Below are the code and all the weights of a small trained network. Each question names an input and a target symbol and asks about switching units off, where a switched-off unit gives its printed mean instead of its output.

import numpy as np


def w(rows, s, z=0):
    codes = np.array(rows[::2]) - 128.0
    scale = np.full(codes.shape[1], s)
    scale[-1] = z or s
    return codes * scale


def norm(h):
    return h / np.sqrt((h * h).mean(-1, keepdims=True) + 1e-5)


def f(y):
    return y / 2 * (1 + np.tanh(0.7978845608 * (y + 0.044715 * y**3)))


def softmax(a):
    e = np.exp(a - a.max(-1, keepdims=True))
    return e / e.sum(-1, keepdims=True)


def log_softmax(a):
    a = a - a.max(-1, keepdims=True)
    return a - np.log(np.exp(a).sum(-1, keepdims=True))


def net(x, mask):
    ids = ['ΞΣΦγεθμπτψω'.index(c) for c in x.split()]
    T = len(ids)
    res = E[ids] + P[:T]
    q, k, v = (norm(res) @ M[0].T for M in (Q, K, V))
    z = softmax(np.where(np.tri(T) > 0, q @ k.T / 4**0.5, -1e9)) @ v
    res = res + np.where(mask[0], z, O[0][:, -1]) @ O[0][:, :-1]
    y = f(norm(res) @ A[0][:, :-1].T + A[0][:, -1])
    res = res + np.where(mask[1:13], y, B[0][:, -1]) @ B[0][:, :-1]
    return log_softmax(norm(res)[-1] @ U[:, :-1].T + U[:, -1])


Q, K, V, O, A, B = {}, {}, {}, {}, {}, {}
E = w([
[123,23,173,100],'Ξ',
[80,174,77,137],'Σ',
[176,123,104,93],'Φ',
[176,130,106,90],'γ',
[176,120,104,94],'ε',
[112,194,189,138],'θ',
[128,8,187,88],'μ',
[175,129,105,91],'π',
[113,77,113,174],'τ',
[136,110,198,171],'ψ',
[172,141,106,87],'ω',
],0.011)
P = w([
[7,22,157,2],'0',
[83,40,137,33],'1',
[112,56,128,48],'2',
[131,70,122,64],'3',
[144,84,120,76],'4',
[157,88,112,91],'5',
[169,102,113,106],'6',
[179,112,110,123],'7',
[191,121,107,140],'8',
[204,129,104,160],'9',
[217,147,102,183],'10',
[234,159,94,207],'11',
],0.0042)
Q[0] = w([
[246,116,103,106],'head 1',
[252,165,61,68],'head 1',
[91,146,98,113],'head 1',
[106,74,97,151],'head 1',
],0.014)
K[0] = w([
[211,153,108,254],'head 1',
[230,225,59,247],'head 1',
[102,145,78,85],'head 1',
[90,52,67,136],'head 1',
],0.0099)
V[0] = w([
[1,100,135,136],'head 1',
[62,230,154,43],'head 1',
[143,144,240,166],'head 1',
[69,96,62,118],'head 1',
],0.0052)
O[0] = w([
[178,255,157,198,161],'head 1',
[171,80,192,209,117],'head 1',
[133,130,232,55,2],'head 1',
[142,182,76,196,218],'head 1',
],0.0066,0.0031)
A[0] = w([
[107,112,182,119,70],'neuron 1',
[68,90,161,189,52],'neuron 2',
[193,143,138,105,230],'neuron 3',
[106,154,172,143,114],'neuron 4',
[115,120,113,102,62],'neuron 5',
[83,121,126,101,6],'neuron 6',
[7,203,130,77,55],'neuron 7',
[149,155,122,61,38],'neuron 8',
[157,97,150,95,18],'neuron 9',
[105,151,89,142,30],'neuron 10',
[121,148,150,174,44],'neuron 11',
[130,127,152,139,55],'neuron 12',
],0.016,0.0021)
B[0] = w([
[130,201,99,119,143],'neuron 1',
[20,88,110,122,163],'neuron 2',
[109,191,128,167,181],'neuron 3',
[148,73,77,142,143],'neuron 4',
[128,84,101,83,142],'neuron 5',
[89,149,80,100,102],'neuron 6',
[4,17,133,131,152],'neuron 7',
[47,145,154,113,151],'neuron 8',
[216,101,190,190,178],'neuron 9',
[194,180,140,137,253],'neuron 10',
[91,77,133,86,186],'neuron 11',
[143,113,103,117,106],'neuron 12',
],0.018,0.0037)
U = w([
[140,110,115,90,28],'Ξ',
[185,228,72,202,209],'Σ',
[159,82,124,76,89],'Φ',
[149,91,143,112,44],'γ',
[154,102,122,71,92],'ε',
[128,129,196,154,1],'θ',
[26,39,80,179,224],'μ',
[136,107,139,108,36],'π',
[59,245,124,46,143],'τ',
[87,183,233,78,94],'ψ',
[161,75,168,165,8],'ω',
],0.012,0.0043)

Each question gives the input, a string of symbols that net reads in full, and the target symbol t.
The units are the heads (4 rows each of Q, K, V and O) and the neurons (one row each of A and B). Each row of codes is followed by its name. A weight is (code - 128) times the scale printed after its matrix; where a second scale follows, it is the last column's (O, A, B and U).
mask holds one flag per unit, heads first, then neurons. A switched-off unit (its flag False) gives its mean, the last column of its rows in O or B, instead of its output. The means were averaged over made-up inputs and are rounded, as every weight is.
A unit's drop is (log p(t) with every unit on - log p(t) with that unit switched off) / (log p(t) with every unit on - log p(t) with every unit switched off).
The circuit of an input: a set's keep is (log p(t) with only the set's units on - log p(t) with every unit switched off) / (log p(t) with every unit on - log p(t) with every unit switched off). Starting from the 12 units with the biggest drops (on a tie, the unit counted first), units are removed one at a time, each time the one whose removal leaves the highest keep (on an exact tie, the one counted first), for as long as the keep stays at least 0.8.
units of the circuit, in order: the units of the circuit, biggest drop first
unit that matters most: the unit with the biggest drop
top k neurons: the k neurons with the biggest drops, biggest first
drop when u is switched off: that unit's drop, to one decimal
input Σ Σ τ τ ε, target τ: units of the circuit, in order -> neuron 8
input τ Σ Φ, target Σ: top 2 neurons -> neuron 3; neuron 2
input μ π γ ω γ Φ ψ ε τ Ξ ψ γ, target ψ: units of the circuit, in order -> head 1; neuron 8; neuron 9
input ε Σ Φ, target Σ: top 2 neurons -> neuron 3; neuron 11
input τ μ Ξ, target Σ: units of the circuit, in order -> head 1; neuron 1; neuron 11
input Φ Σ Σ τ Σ θ θ Σ ψ, target μ: top 4 neurons -> neuron 2; neuron 10; neuron 4; neuron 11
input ψ ε Σ ε θ ω τ τ Φ ψ π, target ψ: top 3 neurons -> neuron 8; neuron 9; neuron 3
input Σ Σ ω Φ Φ Ξ Σ τ Σ Φ τ γ, target τ: top 3 neurons -> neuron 8; neuron 3; neuron 7
input Σ θ ψ γ τ Φ, target τ: top 3 neurons -> neuron 8; neuron 7; neuron 3
input γ Φ θ Σ Σ Ξ ε ε θ Σ θ τ, target μ: top 3 neurons -> neuron 2; neuron 9; neuron 3
input ω γ Φ Φ θ τ ε, target τ: units of the circuit, in order -> neuron 8; head 1
input π Σ π Σ μ Σ τ μ ψ τ Ξ θ, target μ: top 2 neurons -> neuron 7; neuron 4
input ψ Φ τ τ, target Σ: drop when head 1 is switched off -> 2.4
input τ π π Φ Σ, target μ: drop when neuron 7 is switched off -> 2.6
input π ω Ξ Σ, target μ: drop when neuron 7 is switched off -> 3.1
input ω ψ τ Σ ψ ε, target ψ: unit that matters most -> neuron 8
